Below are the code and all the weights of a small trained network. Each question names an input and a class and asks about switching units off, where a switched-off unit gives its printed mean instead of its output.

import numpy as np


def w(rows, s, z=0):
    codes = np.array(rows[::2]) - 128.0
    scale = np.full(codes.shape[1], s)
    scale[-1] = z or s
    return codes * scale


def f(y):
    return np.maximum(y, 0)


def log_softmax(a):
    a = a - a.max(-1, keepdims=True)
    return a - np.log(np.exp(a).sum(-1, keepdims=True))


def net(x, mask):
    res = np.array(x, float).reshape(1, 6) / 4 @ E
    y = f(res @ A[0][:, :-1].T + A[0][:, -1])
    res = res + np.where(mask, y, B[0][:, -1]) @ B[0][:, :-1]
    return log_softmax(res[-1] @ U[:, :-1].T + U[:, -1])


A, B = {}, {}
E = w([
[80,2,152,57],'x0',
[125,129,131,127],'x1',
[115,126,113,129],'x2',
[114,124,108,133],'x3',
[19,107,175,228],'x4',
[3,224,145,34],'x5',
],0.008)
A[0] = w([
[150,203,138,131,176],'neuron 0',
[95,175,126,93,76],'neuron 1',
[141,238,116,214,105],'neuron 2',
[79,188,143,68,81],'neuron 3',
[159,87,137,203,73],'neuron 4',
[39,153,121,73,115],'neuron 5',
[97,185,186,84,186],'neuron 6',
[202,152,36,5,40],'neuron 7',
[9,129,224,240,2],'neuron 8',
[63,166,140,122,133],'neuron 9',
[93,32,130,78,56],'neuron 10',
[67,116,166,227,199],'neuron 11',
[101,96,185,82,146],'neuron 12',
[143,218,85,196,109],'neuron 13',
],0.011,0.0069)
B[0] = w([
[85,86,130,91,204],'neuron 0',
[145,103,132,192,176],'neuron 1',
[104,90,167,106,225],'neuron 2',
[164,84,161,211,211],'neuron 3',
[161,70,112,211,192],'neuron 4',
[191,88,151,152,238],'neuron 5',
[167,85,59,147,234],'neuron 6',
[142,241,149,152,230],'neuron 7',
[153,210,136,131,236],'neuron 8',
[125,94,87,199,206],'neuron 9',
[84,130,254,130,210],'neuron 10',
[98,196,45,107,255],'neuron 11',
[104,117,145,72,209],'neuron 12',
[40,59,208,97,212],'neuron 13',
],0.0098,0.0085)
U = w([
[203,66,113,184,66],'0',
[51,106,213,60,66],'1',
[142,252,116,108,120],'2',
[126,113,83,73,255],'3',
],0.012)

Each question gives the input, the list of numbers given to net, and the class t.
The units are the neurons (one row each of A and B). Each row of codes is followed by its name. A weight is (code - 128) times the scale printed after its matrix; where a second scale follows, it is the last column's (A, B and U).
mask holds one flag per neuron, in row order. A switched-off neuron (its flag False) gives its mean, the last column of its row in B, instead of its output. The means were averaged over made-up inputs and are rounded, as every weight is.
A unit's drop is (log p(t) with every unit on - log p(t) with that unit switched off) / (log p(t) with every unit on - log p(t) with every unit switched off).
The circuit of an input: a set's keep is (log p(t) with only the set's units on - log p(t) with every unit switched off) / (log p(t) with every unit on - log p(t) with every unit switched off). Starting from the 12 units with the biggest drops (on a tie, the unit counted first), units are removed one at a time, each time the one whose removal leaves the highest keep (on an exact tie, the one counted first), for as long as the keep stays at least 0.8.
circuit, biggest first: the units of the circuit, biggest drop first
unit that matters most: the unit with the biggest drop
k most important neurons: the k neurons with the biggest drops, biggest first
input [-4,3,-1,-7,6,5], class 3: circuit, biggest first => [neuron 6]
input [-6,-6,-5,-6,-5,3], class 1: circuit, biggest first => [neuron 13; neuron 0]
input [6,-1,8,-1,8,-1], class 2: 2 most important neurons => [neuron 8; neuron 11]
input [6,-3,-3,-5,-7,5], class 2: 2 most important neurons => [neuron 7; neuron 13]
input [-7,-1,-1,4,7,-3], class 1: 2 most important neurons => [neuron 13; neuron 2]
input [8,6,-2,8,0,8], class 0: circuit, biggest first => [neuron 5; neuron 3]
input [-8,-2,-8,2,6,0], class 1: 2 most important neurons => [neuron 13; neuron 2]
input [6,4,-1,2,7,-1], class 2: circuit, biggest first => [neuron 8; neuron 11]
input [-8,4,-1,-3,-4,8], class 0: circuit, biggest first => [neuron 6; neuron 3]
input [-3,-1,0,7,1,-5], class 3: circuit, biggest first => [neuron 3; neuron 5]
input [5,-6,-4,6,7,7], class 0: circuit, biggest first => [neuron 5; neuron 9]
input [-7,4,-7,-3,-1,7], class 0: circuit, biggest first => [neuron 6; neuron 3]
input [-2,8,-2,7,5,-4], class 3: 3 most important neurons => [neuron 7; neuron 11; neuron 4]
input [-6,-2,-6,-1,7,-3], class 2: circuit, biggest first => [neuron 11]
input [-7,-8,1,0,-5,6], class 1: 3 most important neurons => [neuron 13; neuron 0; neuron 2]
input [6,4,6,-2,-2,-3], class 1: 3 most important neurons => [neuron 10; neuron 6; neuron 11]
input [-1,6,8,1,4,2], class 2: 2 most important neurons => [neuron 8; neuron 11]
input [-7,-7,-5,-8,5,-5], class 3: 2 most important neurons => [neuron 11; neuron 10]
input [7,7,-4,4,-3,-5], class 1: 2 most important neurons => [neuron 10; neuron 6]
input [2,2,4,-3,7,1], class 2: unit that matters most => neuron 8
input [4,-7,5,1,-5,1], class 2: 2 most important neurons => [neuron 7; neuron 13]
